Below is a small trained network, with its code and all its weights. Each question gives an input and a class and asks what happens when units are switched off, that is, made to give their printed mean instead of their output.

import numpy as np


def w(rows, s, z=0):
    codes = np.array(rows[::2]) - 128.0
    scale = np.full(codes.shape[1], s)
    scale[-1] = z or s
    return codes * scale


def norm(h):
    return h / np.sqrt((h * h).mean(-1, keepdims=True) + 1e-5)


def f(y):
    return np.maximum(y, 0)


def log_softmax(a):
    a = a - a.max(-1, keepdims=True)
    return a - np.log(np.exp(a).sum(-1, keepdims=True))


def net(x, mask):
    res = np.array(x, float).reshape(1, 6) / 4 @ E
    u = 0
    for l in range(3):
        y = f(norm(res) @ A[l][:, :-1].T + A[l][:, -1])
        res = res + np.where(mask[u : u + 10], y, B[l][:, -1]) @ B[l][:, :-1]
        u += 10
    return log_softmax(norm(res)[-1] @ U[:, :-1].T + U[:, -1])


A, B = {}, {}
E = w([
[132,135,128,127,116],'x0',
[86,87,153,192,117],'x1',
[30,202,223,99,185],'x2',
[197,84,253,153,184],'x3',
[104,80,148,53,63],'x4',
[137,148,132,128,98],'x5',
],0.0069)
A[0] = w([
[145,86,187,17,75,34],'L0N0',
[132,145,216,101,171,255],'L0N1',
[221,177,105,2,193,226],'L0N2',
[196,169,102,88,168,120],'L0N3',
[190,128,109,137,192,100],'L0N4',
[121,84,176,181,143,33],'L0N5',
[72,70,150,231,90,40],'L0N6',
[243,54,115,132,139,5],'L0N7',
[197,212,90,201,183,50],'L0N8',
[153,214,160,201,134,106],'L0N9',
],0.01,0.0016)
B[0] = w([
[76,29,143,72,134,213],'L0N0',
[233,177,181,118,95,254],'L0N1',
[61,117,152,251,82,247],'L0N2',
[81,110,159,165,93,194],'L0N3',
[128,115,137,118,104,193],'L0N4',
[120,110,163,146,96,187],'L0N5',
[69,132,134,195,71,194],'L0N6',
[219,163,121,142,86,216],'L0N7',
[104,25,129,41,163,246],'L0N8',
[72,56,160,91,151,210],'L0N9',
],0.013,0.0054)
A[1] = w([
[115,108,155,168,78,125],'L1N0',
[121,202,138,79,145,197],'L1N1',
[138,47,89,170,133,205],'L1N2',
[150,168,171,184,26,25],'L1N3',
[65,103,160,166,146,96],'L1N4',
[158,158,89,136,209,241],'L1N5',
[27,124,4,84,166,164],'L1N6',
[78,194,175,108,183,152],'L1N7',
[141,97,118,177,253,253],'L1N8',
[80,233,31,123,113,69],'L1N9',
],0.011,0.00067)
B[1] = w([
[90,153,150,131,189,249],'L1N0',
[156,181,102,98,113,144],'L1N1',
[100,207,75,72,101,233],'L1N2',
[113,131,121,134,219,255],'L1N3',
[105,180,127,124,133,228],'L1N4',
[87,110,125,111,72,129],'L1N5',
[208,74,254,154,164,244],'L1N6',
[145,157,95,72,28,174],'L1N7',
[95,77,150,54,38,147],'L1N8',
[204,110,206,179,176,183],'L1N9',
],0.014,0.0064)
A[2] = w([
[2,189,113,220,112,68],'L2N0',
[145,58,60,189,120,170],'L2N1',
[243,159,144,56,140,74],'L2N2',
[85,184,241,33,158,245],'L2N3',
[65,180,127,187,239,70],'L2N4',
[138,44,97,110,107,108],'L2N5',
[36,46,92,30,126,51],'L2N6',
[165,117,157,130,85,6],'L2N7',
[165,137,59,163,151,118],'L2N8',
[206,233,85,40,85,199],'L2N9',
],0.009,0.0015)
B[2] = w([
[107,150,133,211,165,173],'L2N0',
[112,201,145,116,54,140],'L2N1',
[120,69,107,169,160,163],'L2N2',
[151,123,3,153,96,251],'L2N3',
[68,63,94,105,188,171],'L2N4',
[103,163,130,102,100,147],'L2N5',
[63,34,158,66,145,174],'L2N6',
[122,144,161,134,163,144],'L2N7',
[120,188,92,90,111,138],'L2N8',
[106,191,79,174,155,149],'L2N9',
],0.013,0.012)
U = w([
[70,120,144,199,113,170],'0',
[228,91,233,168,108,122],'1',
[74,67,151,38,10,85],'2',
[169,239,65,132,59,153],'3',
[122,100,112,153,126,142],'4',
[123,97,116,142,118,152],'5',
[213,165,111,11,169,2],'6',
],0.011,0.0072)

Each question gives the input, the list of numbers given to net, and the class t.
The units are the neurons (one row each of A and B). Each row of codes is followed by its name. A weight is (code - 128) times the scale printed after its matrix; where a second scale follows, it is the last column's (A, B and U).
mask holds one flag per neuron, layer by layer. A switched-off neuron (its flag False) gives its mean, the last column of its row in B, instead of its output. The means were averaged over made-up inputs and are rounded, as every weight is.
A unit's drop is (log p(t) with every unit on - log p(t) with that unit switched off) / (log p(t) with every unit on - log p(t) with every unit switched off).
The circuit of an input: a set's keep is (log p(t) with only the set's units on - log p(t) with every unit switched off) / (log p(t) with every unit on - log p(t) with every unit switched off). Starting from the 12 units with the biggest drops (on a tie, the unit counted first), units are removed one at a time, each time the one whose removal leaves the highest keep (on an exact tie, the one counted first), for as long as the keep stays at least 0.8.
units of the circuit, in order: the units of the circuit, biggest drop first
most important unit: the unit with the biggest drop
top k neurons in layer l: the k neurons of layer l with the biggest drops, biggest first
drop of u: that unit's drop, to one decimal
input [5,-1,-7,1,-6,-7], class 3: top neuron in layer 2 -> (L2N9)
input [-3,-2,5,-7,-1,-4], class 1: top 2 neurons in layer 1 -> (L1N6 L1N9)
input [1,0,6,-6,5,-1], class 1: top 2 neurons in layer 0 -> (L0N1 L0N8)
input [6,-7,-4,-4,-6,-4], class 0: top 3 neurons in layer 0 -> (L0N2 L0N3 L0N0)
input [5,-6,7,1,-8,-8], class 2: units of the circuit, in order -> (L1N8 L1N7)
input [3,6,7,-7,-3,1], class 1: top 3 neurons in layer 0 -> (L0N1 L0N2 L0N3)
input [-5,-7,-1,7,2,0], class 0: top 4 neurons in layer 1 -> (L1N6 L1N3 L1N0 L1N9)
input [-5,-1,-8,6,-7,2], class 3: top 2 neurons in layer 1 -> (L1N6 L1N2)
input [-7,3,7,3,5,-5], class 3: top 2 neurons in layer 0 -> (L0N1 L0N8)
input [-3,4,8,4,8,0], class 2: top 4 neurons in layer 1 -> (L1N6 L1N2 L1N9 L1N4)
input [5,-6,-6,-4,3,6], class 0: top 2 neurons in layer 0 -> (L0N2 L0N8)
input [-8,4,8,6,1,-6], class 3: top 3 neurons in layer 1 -> (L1N6 L1N7 L1N9)
input [-6,-6,-7,-3,-7,-7], class 2: top 3 neurons in layer 0 -> (L0N8 L0N1 L0N6)
input [-7,-8,3,-7,5,0], class 0: most important unit -> L0N2
input [-4,-6,-7,-1,1,4], class 3: drop of L0N6 -> 0.3
input [1,-1,-1,4,-8,-4], class 2: drop of L0N8 -> 0.6
input [-5,1,7,2,4,-2], class 3: drop of L0N1 -> 0.1
